Below are the code and all the weights of a small trained network. Each question names an input and a target symbol and asks about switching units off, where a switched-off unit gives its printed mean instead of its output.

import numpy as np


def w(rows, s, z=0):
    codes = np.array(rows[::2]) - 128.0
    scale = np.full(codes.shape[1], s)
    scale[-1] = z or s
    return codes * scale


def norm(h):
    return h / np.sqrt((h * h).mean(-1, keepdims=True) + 1e-5)


def f(y):
    return y / 2 * (1 + np.tanh(0.7978845608 * (y + 0.044715 * y**3)))


def softmax(a):
    e = np.exp(a - a.max(-1, keepdims=True))
    return e / e.sum(-1, keepdims=True)


def log_softmax(a):
    a = a - a.max(-1, keepdims=True)
    return a - np.log(np.exp(a).sum(-1, keepdims=True))


def net(x, mask):
    ids = ['ΛΠΨαβγδεζηθστφ'.index(c) for c in x.split()]
    T = len(ids)
    res = E[ids] + P[:T]
    u = 0
    for l in range(2):
        r = norm(res)
        for j in range(2):
            rows = slice(2 * j, 2 * j + 2)
            q, k, v = (r @ M[l][rows].T for M in (Q, K, V))
            z = softmax(np.where(np.tri(T) > 0, q @ k.T / 2**0.5, -1e9)) @ v
            o = O[l][rows]
            res = res + np.where(mask[u + j], z, o[:, -1]) @ o[:, :-1]
        u += 2
        y = f(norm(res) @ A[l][:, :-1].T + A[l][:, -1])
        res = res + np.where(mask[u : u + 4], y, B[l][:, -1]) @ B[l][:, :-1]
        u += 4
    return log_softmax(norm(res)[-1] @ U[:, :-1].T + U[:, -1])


Q, K, V, O, A, B = {}, {}, {}, {}, {}, {}
E = w([
[94,250,116,139],'Λ',
[138,90,186,140],'Π',
[118,75,160,130],'Ψ',
[119,86,163,124],'α',
[116,79,156,130],'β',
[115,86,156,126],'γ',
[114,78,161,123],'δ',
[93,109,152,126],'ε',
[144,98,181,140],'ζ',
[112,120,63,142],'η',
[120,86,162,124],'θ',
[125,95,161,136],'σ',
[39,145,169,182],'τ',
[115,86,167,124],'φ',
],0.012)
P = w([
[139,46,66,254],'0',
[59,83,99,151],'1',
[72,110,106,124],'2',
[84,116,123,99],'3',
[93,124,122,85],'4',
[96,133,124,64],'5',
[122,140,125,59],'6',
],0.0059)
Q[0] = w([
[129,103,144,112],'0.h1',
[129,93,130,124],'0.h1',
[255,118,180,181],'0.h2',
[138,156,49,169],'0.h2',
],0.034)
K[0] = w([
[137,116,136,101],'0.h1',
[131,116,124,107],'0.h1',
[118,3,133,151],'0.h2',
[164,126,124,66],'0.h2',
],0.043)
V[0] = w([
[64,170,195,86],'0.h1',
[127,6,167,142],'0.h1',
[123,182,121,214],'0.h2',
[125,193,110,61],'0.h2',
],0.026)
O[0] = w([
[153,111,233,162,146],'0.h1',
[91,2,63,122,253],'0.h1',
[201,76,87,79,171],'0.h2',
[167,212,100,211,81],'0.h2',
],0.014,0.027)
A[0] = w([
[162,91,68,222,250],'0.n1',
[155,83,247,98,125],'0.n2',
[86,219,33,132,125],'0.n3',
[167,250,145,51,67],'0.n4',
],0.021,0.0021)
B[0] = w([
[114,74,97,54,254],'0.n1',
[75,109,85,219,203],'0.n2',
[133,166,199,250,171],'0.n3',
[240,71,156,153,155],'0.n4',
],0.024,0.0096)
Q[1] = w([
[254,27,102,161],'1.h1',
[112,209,198,39],'1.h1',
[139,120,136,33],'1.h2',
[149,209,203,178],'1.h2',
],0.03)
K[1] = w([
[157,252,173,110],'1.h1',
[111,33,147,49],'1.h1',
[155,120,190,50],'1.h2',
[227,197,153,131],'1.h2',
],0.033)
V[1] = w([
[254,151,98,175],'1.h1',
[64,240,111,135],'1.h1',
[110,203,185,128],'1.h2',
[167,118,36,126],'1.h2',
],0.024)
O[1] = w([
[1,144,136,108,97],'1.h1',
[160,21,135,104,28],'1.h1',
[66,57,69,114,2],'1.h2',
[159,143,192,113,168],'1.h2',
],0.018,0.025)
A[1] = w([
[212,135,106,12,84],'1.n1',
[58,187,198,133,33],'1.n2',
[146,3,207,115,11],'1.n3',
[113,205,115,91,68],'1.n4',
],0.021,0.011)
B[1] = w([
[114,18,78,111,231],'1.n1',
[181,136,31,97,158],'1.n2',
[254,85,89,161,252],'1.n3',
[82,100,82,219,138],'1.n4',
],0.034,0.012)
U = w([
[104,148,144,123,129],'Λ',
[114,126,155,117,59],'Π',
[75,159,138,138,168],'Ψ',
[47,110,144,247,174],'α',
[97,186,54,121,130],'β',
[110,160,141,101,130],'γ',
[127,131,154,114,45],'δ',
[133,165,44,155,1],'ε',
[196,41,75,108,183],'ζ',
[122,127,157,118,35],'η',
[120,133,146,115,40],'θ',
[119,133,158,112,67],'σ',
[106,140,125,107,69],'τ',
[200,173,203,169,235],'φ',
],0.011,0.006)

Each question gives the input, a string of symbols that net reads in full, and the target symbol t.
The units are the heads (2 rows each of Q, K, V and O) and the neurons (one row each of A and B). Each row of codes is followed by its name. A weight is (code - 128) times the scale printed after its matrix; where a second scale follows, it is the last column's (O, A, B and U).
mask holds one flag per unit, layer by layer, with each layer's heads first. A switched-off unit (its flag False) gives its mean, the last column of its rows in O or B, instead of its output. The means were averaged over made-up inputs and are rounded, as every weight is.
A unit's drop is (log p(t) with every unit on - log p(t) with that unit switched off) / (log p(t) with every unit on - log p(t) with every unit switched off).
The circuit of an input: a set's keep is (log p(t) with only the set's units on - log p(t) with every unit switched off) / (log p(t) with every unit on - log p(t) with every unit switched off). Starting from all 12 units, units are removed one at a time, each time the one whose removal leaves the highest keep (on an exact tie, the one counted first), for as long as the keep stays at least 0.8.
units of the circuit, in order: the units of the circuit, biggest drop first
k most important neurons: the k neurons with the biggest drops, biggest first
k most important neurons of layer l: the k neurons of layer l with the biggest drops, biggest first
drop of u: that unit's drop, to one decimal
input η τ γ τ, target φ: 2 most important neurons -> 1.n1; 0.n2
input α η ε θ η ε θ, target φ: 2 most important neurons -> 1.n1; 0.n1
input τ τ η τ, target α: 3 most important neurons -> 0.n2; 1.n3; 0.n1
input φ δ Λ τ η, target β: units of the circuit, in order -> 0.n4; 1.h1; 0.h1
input τ ε ε, target φ: 2 most important neurons -> 0.n2; 0.n1
input ε τ ε ε η ε, target α: 2 most important neurons -> 0.n2; 1.n3
input σ Λ τ, target β: 2 most important neurons -> 0.n4; 1.n2
input τ τ ε Λ ε α, target β: most important neuron -> 1.n2
input β Λ τ η η ε, target β: 2 most important neurons -> 0.n4; 1.n2
input η φ η η η, target α: units of the circuit, in order -> 0.n3; 0.h1; 0.h2; 1.h2
input ε δ ε, target φ: units of the circuit, in order -> 0.h2; 1.n1
input τ Λ η, target β: 2 most important neurons of layer 1 -> 1.n2; 1.n3
input σ γ γ Π η φ, target φ: 3 most important neurons -> 1.n1; 0.n2; 1.n2
input τ η β τ, target φ: 2 most important neurons -> 0.n1; 0.n2
input η γ Λ, target φ: units of the circuit, in order -> 0.h1
input η γ ζ σ τ β η, target φ: 2 most important neurons of layer 0 -> 0.n3; 0.n1
input τ η η τ τ, target α: 3 most important neurons -> 0.n2; 1.n3; 1.n2
input ε τ τ η Λ, target β: drop of 1.n2 -> 0.4
input η ζ φ η η η, target α: drop of 1.h2 -> 0.3
input η Ψ Λ α η α Π, target α: drop of 0.h1 -> 0.3
input η φ σ η, target φ: drop of 0.h2 -> 1.5
input ε τ η Λ ε α, target β: most important neuron -> 0.n4
input τ Ψ Λ, target β: 2 most important neurons -> 1.n2; 1.n3
